Below are the code and all the weights of a small trained network. Each question names an input and a class and asks about switching units off, where a switched-off unit gives its printed mean instead of its output.

import numpy as np


def w(rows, s, z=0):
    codes = np.array(rows[::2]) - 128.0
    scale = np.full(codes.shape[1], s)
    scale[-1] = z or s
    return codes * scale


def norm(h):
    return h / np.sqrt((h * h).mean(-1, keepdims=True) + 1e-5)


def f(y):
    return np.maximum(y, 0)


def log_softmax(a):
    a = a - a.max(-1, keepdims=True)
    return a - np.log(np.exp(a).sum(-1, keepdims=True))


def net(x, mask):
    res = np.array(x, float).reshape(1, 4) / 4 @ E
    u = 0
    for l in range(4):
        y = f(norm(res) @ A[l][:, :-1].T + A[l][:, -1])
        res = res + np.where(mask[u : u + 13], y, B[l][:, -1]) @ B[l][:, :-1]
        u += 13
    return log_softmax(norm(res)[-1] @ U[:, :-1].T + U[:, -1])


A, B = {}, {}
E = w([
[128,129,129,126,129,128,125,129,129,127,125,127],'x0',
[254,125,124,130,122,133,138,124,126,130,128,117],'x1',
[125,130,124,128,130,128,118,47,228,113,120,144],'x2',
[128,126,120,125,20,132,125,125,137,124,126,63],'x3',
],0.004)
A[0] = w([
[106,105,134,141,157,127,105,138,120,146,133,132,61],'0.n0',
[166,117,122,140,226,142,143,118,116,128,141,141,92],'0.n1',
[143,126,134,128,211,139,132,196,46,157,123,160,185],'0.n2',
[136,134,142,115,181,111,137,100,141,115,131,161,78],'0.n3',
[131,119,117,139,201,112,115,120,161,122,117,152,79],'0.n4',
[22,133,127,123,193,116,128,137,127,123,126,182,170],'0.n5',
[121,119,128,112,122,125,133,130,132,132,113,136,122],'0.n6',
[22,132,126,126,132,119,132,203,47,131,135,117,77],'0.n7',
[1,121,119,135,98,139,130,126,133,139,134,88,80],'0.n8',
[158,116,115,122,119,144,155,176,37,132,129,126,98],'0.n9',
[16,120,119,119,126,144,148,100,157,113,111,138,33],'0.n10',
[127,122,127,130,74,125,118,190,55,114,113,87,106],'0.n11',
[127,122,125,121,63,115,138,107,149,149,132,103,2],'0.n12',
],0.0063,0.00083)
B[0] = w([
[147,101,122,154,118,132,153,108,108,123,147,108,156],'0.n0',
[125,152,123,107,100,91,110,167,154,109,122,207,205],'0.n1',
[170,133,103,160,153,70,26,112,183,17,102,76,237],'0.n2',
[80,125,137,114,102,143,162,136,54,168,109,174,183],'0.n3',
[105,120,161,101,125,135,179,136,91,188,131,176,193],'0.n4',
[141,98,109,150,178,198,178,96,131,167,178,2,254],'0.n5',
[121,133,126,121,129,135,113,125,127,132,128,127,135],'0.n6',
[138,112,115,75,63,226,203,93,128,88,17,174,242],'0.n7',
[115,158,180,110,116,69,97,177,139,86,103,237,245],'0.n8',
[88,148,118,173,164,53,106,180,123,147,174,110,199],'0.n9',
[119,138,135,162,149,68,40,142,96,149,194,92,234],'0.n10',
[101,139,191,77,142,179,195,158,109,218,195,149,200],'0.n11',
[82,114,119,146,137,113,124,115,159,49,98,85,175],'0.n12',
],0.007)
A[1] = w([
[184,117,102,128,125,132,155,87,106,182,96,220,19],'1.n0',
[154,117,70,149,83,183,120,86,102,111,79,65,20],'1.n1',
[137,111,116,154,139,175,152,145,60,223,190,33,44],'1.n2',
[110,124,89,140,93,106,150,97,111,157,100,110,90],'1.n3',
[166,89,72,129,139,194,148,89,139,86,79,55,70],'1.n4',
[162,154,115,118,123,169,131,85,148,108,130,113,104],'1.n5',
[134,98,89,146,162,124,167,97,157,173,167,88,12],'1.n6',
[136,89,84,122,103,126,165,85,152,104,97,82,102],'1.n7',
[167,128,124,81,99,171,156,93,131,149,91,254,42],'1.n8',
[159,114,111,168,70,103,149,97,119,156,113,114,94],'1.n9',
[166,103,127,137,79,158,100,92,106,138,140,99,31],'1.n10',
[130,106,100,167,158,158,120,65,95,207,152,104,34],'1.n11',
[186,103,99,130,108,226,157,78,162,68,77,33,58],'1.n12',
],0.0071,0.0011)
B[1] = w([
[122,118,94,150,170,37,158,6,119,112,223,97,191],'1.n0',
[122,93,77,129,145,158,179,101,155,78,67,102,185],'1.n1',
[115,124,124,125,128,138,126,134,150,254,186,97,236],'1.n2',
[183,105,172,115,158,153,123,108,173,131,103,122,134],'1.n3',
[72,68,98,119,157,136,209,124,153,90,79,65,228],'1.n4',
[121,87,117,107,142,142,114,137,98,118,120,104,162],'1.n5',
[125,98,174,149,91,186,100,179,62,135,166,140,172],'1.n6',
[125,101,134,120,166,167,141,148,57,108,99,93,186],'1.n7',
[176,113,152,104,81,124,201,33,92,93,134,206,246],'1.n8',
[100,105,135,108,128,159,154,161,115,93,116,130,142],'1.n9',
[127,115,111,146,140,164,148,110,103,82,113,103,138],'1.n10',
[126,119,154,171,177,173,59,131,46,137,88,216,189],'1.n11',
[37,106,97,112,249,141,162,110,153,63,76,58,255],'1.n12',
],0.0073,0.0049)
A[2] = w([
[158,177,76,116,115,168,107,126,150,124,109,152,83],'2.n0',
[146,194,115,129,136,170,158,141,121,125,160,81,74],'2.n1',
[176,128,39,143,75,121,171,170,125,188,150,52,60],'2.n2',
[110,154,107,165,77,52,3,145,183,50,133,76,2],'2.n3',
[156,168,96,111,102,148,102,108,164,161,92,115,87],'2.n4',
[202,121,161,158,107,172,133,129,182,163,74,115,63],'2.n5',
[123,149,73,140,37,82,79,83,182,102,101,92,35],'2.n6',
[180,134,139,111,52,137,129,109,166,186,155,25,32],'2.n7',
[203,180,68,165,131,91,65,149,176,99,117,114,14],'2.n8',
[167,107,123,143,55,130,160,114,179,164,185,35,58],'2.n9',
[190,110,115,131,119,104,104,158,182,137,132,99,45],'2.n10',
[238,159,46,154,95,98,81,230,160,87,65,136,5],'2.n11',
[182,150,89,151,78,168,144,135,183,184,139,85,57],'2.n12',
],0.0063,0.0009)
B[2] = w([
[68,110,79,127,104,100,136,163,117,121,141,127,130],'2.n0',
[152,153,164,95,189,69,116,91,168,164,111,143,140],'2.n1',
[133,193,137,123,142,54,129,75,253,146,133,92,146],'2.n2',
[212,166,172,167,43,87,7,91,186,55,86,111,253],'2.n3',
[107,142,139,120,151,159,132,98,114,100,187,96,128],'2.n4',
[86,127,162,108,162,115,120,112,132,140,160,169,129],'2.n5',
[76,136,209,179,143,173,82,104,156,150,163,121,165],'2.n6',
[151,152,74,87,128,68,205,152,204,131,154,81,144],'2.n7',
[194,119,60,95,119,130,154,247,14,111,172,101,185],'2.n8',
[144,149,109,90,184,92,177,133,195,159,135,76,145],'2.n9',
[79,140,94,92,157,135,136,163,83,148,49,209,149],'2.n10',
[209,85,32,157,241,76,101,235,34,127,177,128,183],'2.n11',
[104,132,106,93,141,83,139,95,168,171,117,112,139],'2.n12',
],0.006,0.0063)
A[3] = w([
[142,165,136,174,123,190,47,116,88,196,174,110,113],'3.n0',
[178,158,135,195,2,119,18,38,238,147,74,72,23],'3.n1',
[176,160,76,138,71,151,164,117,239,214,152,89,69],'3.n2',
[128,89,68,161,138,219,154,67,78,166,35,173,80],'3.n3',
[159,169,142,97,10,242,199,191,126,193,45,252,8],'3.n4',
[110,128,117,89,79,142,153,142,108,137,113,214,54],'3.n5',
[168,123,93,118,77,208,81,98,134,195,99,95,82],'3.n6',
[130,108,65,125,95,180,57,132,86,249,115,184,89],'3.n7',
[90,168,86,48,57,181,157,78,126,209,96,163,106],'3.n8',
[168,73,61,175,89,248,152,135,182,234,131,66,88],'3.n9',
[152,175,117,122,6,188,179,133,99,154,68,134,53],'3.n10',
[162,80,158,102,24,203,152,122,121,145,133,137,95],'3.n11',
[233,144,102,63,31,242,136,78,106,136,80,104,96],'3.n12',
],0.005,0.0016)
B[3] = w([
[144,79,84,227,90,252,115,72,118,166,79,157,229],'3.n0',
[48,156,197,165,63,200,143,31,244,91,115,114,253],'3.n1',
[157,147,52,91,116,156,140,98,210,156,81,107,167],'3.n2',
[136,143,67,154,48,95,112,145,170,135,121,48,239],'3.n3',
[157,163,110,64,2,250,108,195,104,175,67,110,235],'3.n4',
[187,121,87,120,48,186,175,137,129,120,144,100,204],'3.n5',
[132,99,125,138,163,67,151,80,140,143,111,177,142],'3.n6',
[85,135,167,196,157,185,91,165,93,112,162,107,197],'3.n7',
[179,125,117,98,150,81,88,225,128,118,56,160,211],'3.n8',
[147,173,99,151,164,50,87,137,89,109,117,227,191],'3.n9',
[36,108,164,84,114,116,126,197,147,149,138,172,181],'3.n10',
[129,176,147,90,195,127,132,163,82,152,95,148,185],'3.n11',
[84,129,181,98,131,87,97,225,109,152,147,153,165],'3.n12',
],0.0057,0.0032)
U = w([
[74,74,88,114,185,168,180,115,135,55,62,49,252],'0',
[91,102,144,208,157,202,75,113,71,245,179,151,107],'1',
[216,136,85,154,156,60,51,203,92,76,144,127,116],'2',
[174,109,125,112,115,82,201,14,90,116,177,209,86],'3',
[117,150,164,40,31,189,168,192,103,146,85,180,117],'4',
[109,159,196,183,53,136,32,80,197,76,124,124,79],'5',
[141,174,107,81,148,80,162,158,209,254,175,86,86],'6',
],0.008,0.0011)

Each question gives the input, the list of numbers given to net, and the class t.
The units are the neurons (one row each of A and B). Each row of codes is followed by its name. A weight is (code - 128) times the scale printed after its matrix; where a second scale follows, it is the last column's (A, B and U).
mask holds one flag per neuron, layer by layer. A switched-off neuron (its flag False) gives its mean, the last column of its row in B, instead of its output. The means were averaged over made-up inputs and are rounded, as every weight is.
A unit's drop is (log p(t) with every unit on - log p(t) with that unit switched off) / (log p(t) with every unit on - log p(t) with every unit switched off).
most important unit: the unit with the biggest drop
top k neurons: the k neurons with the biggest drops, biggest first
k most important neurons of layer l: the k neurons of layer l with the biggest drops, biggest first
drop of u: that unit's drop, to one decimal
input [-4,-2,-6,2], class 4: top 2 neurons : 0.n7; 0.n11
input [-6,2,0,-1], class 2: most important unit : 0.n7
input [6,1,-4,-8], class 2: top 2 neurons : 0.n2; 0.n1
input [-5,-6,-2,3], class 4: top 2 neurons : 0.n8; 0.n7
input [6,1,1,-7], class 3: top 2 neurons : 0.n1; 0.n4
input [-4,1,3,0], class 3: top 4 neurons : 0.n5; 0.n2; 0.n10; 1.n0
input [4,5,0,4], class 6: top 4 neurons : 0.n7; 0.n2; 0.n8; 0.n11
input [5,8,8,-1], class 3: top 2 neurons : 0.n5; 1.n0
input [0,-8,1,4], class 5: top 3 neurons : 0.n8; 0.n10; 0.n4
input [-2,4,-6,-3], class 2: top 2 neurons : 0.n2; 2.n11
input [-4,5,-5,-1], class 2: top 2 neurons : 0.n2; 0.n5
input [2,0,-6,2], class 4: top 3 neurons : 0.n7; 0.n11; 0.n5
input [-6,0,-3,7], class 4: top 2 neurons : 0.n5; 0.n11
input [3,4,-7,2], class 6: 2 most important neurons of layer 0 : 0.n11; 0.n8
input [-5,-4,-6,2], class 4: most important neuron of layer 0 : 0.n7
input [-7,-7,1,-8], class 1: top 3 neurons : 0.n5; 0.n10; 0.n4
input [-4,-7,-1,3], class 4: top 2 neurons : 0.n8; 0.n7
input [7,5,-7,1], class 6: top 4 neurons : 0.n11; 0.n8; 1.n2; 0.n1
input [5,-8,8,-1], class 1: 2 most important neurons of layer 0 : 0.n5; 0.n2
input [-6,7,0,-2], class 2: most important unit : 0.n7
input [3,-8,2,4], class 5: 2 most important neurons of layer 0 : 0.n8; 0.n10
input [-1,5,0,2], class 6: 3 most important neurons of layer 0 : 0.n7; 0.n8; 0.n2
input [-7,-8,-1,5], class 4: 2 most important neurons of layer 0 : 0.n8; 0.n7
input [5,5,-8,2], class 6: 2 most important neurons of layer 0 : 0.n11; 0.n8
input [4,1,6,-7], class 3: 4 most important neurons of layer 0 : 0.n1; 0.n10; 0.n9; 0.n11
input [3,-5,1,-7], class 1: drop of 1.n11 : 0.2
input [8,-3,6,-4], class 1: most important unit : 1.n11
input [4,-1,-5,3], class 4: drop of 0.n7 : 0.2
input [-2,-1,-4,2], class 4: drop of 1.n9 : 0.0
input [-6,2,1,-6], class 3: drop of 0.n3 : 0.9
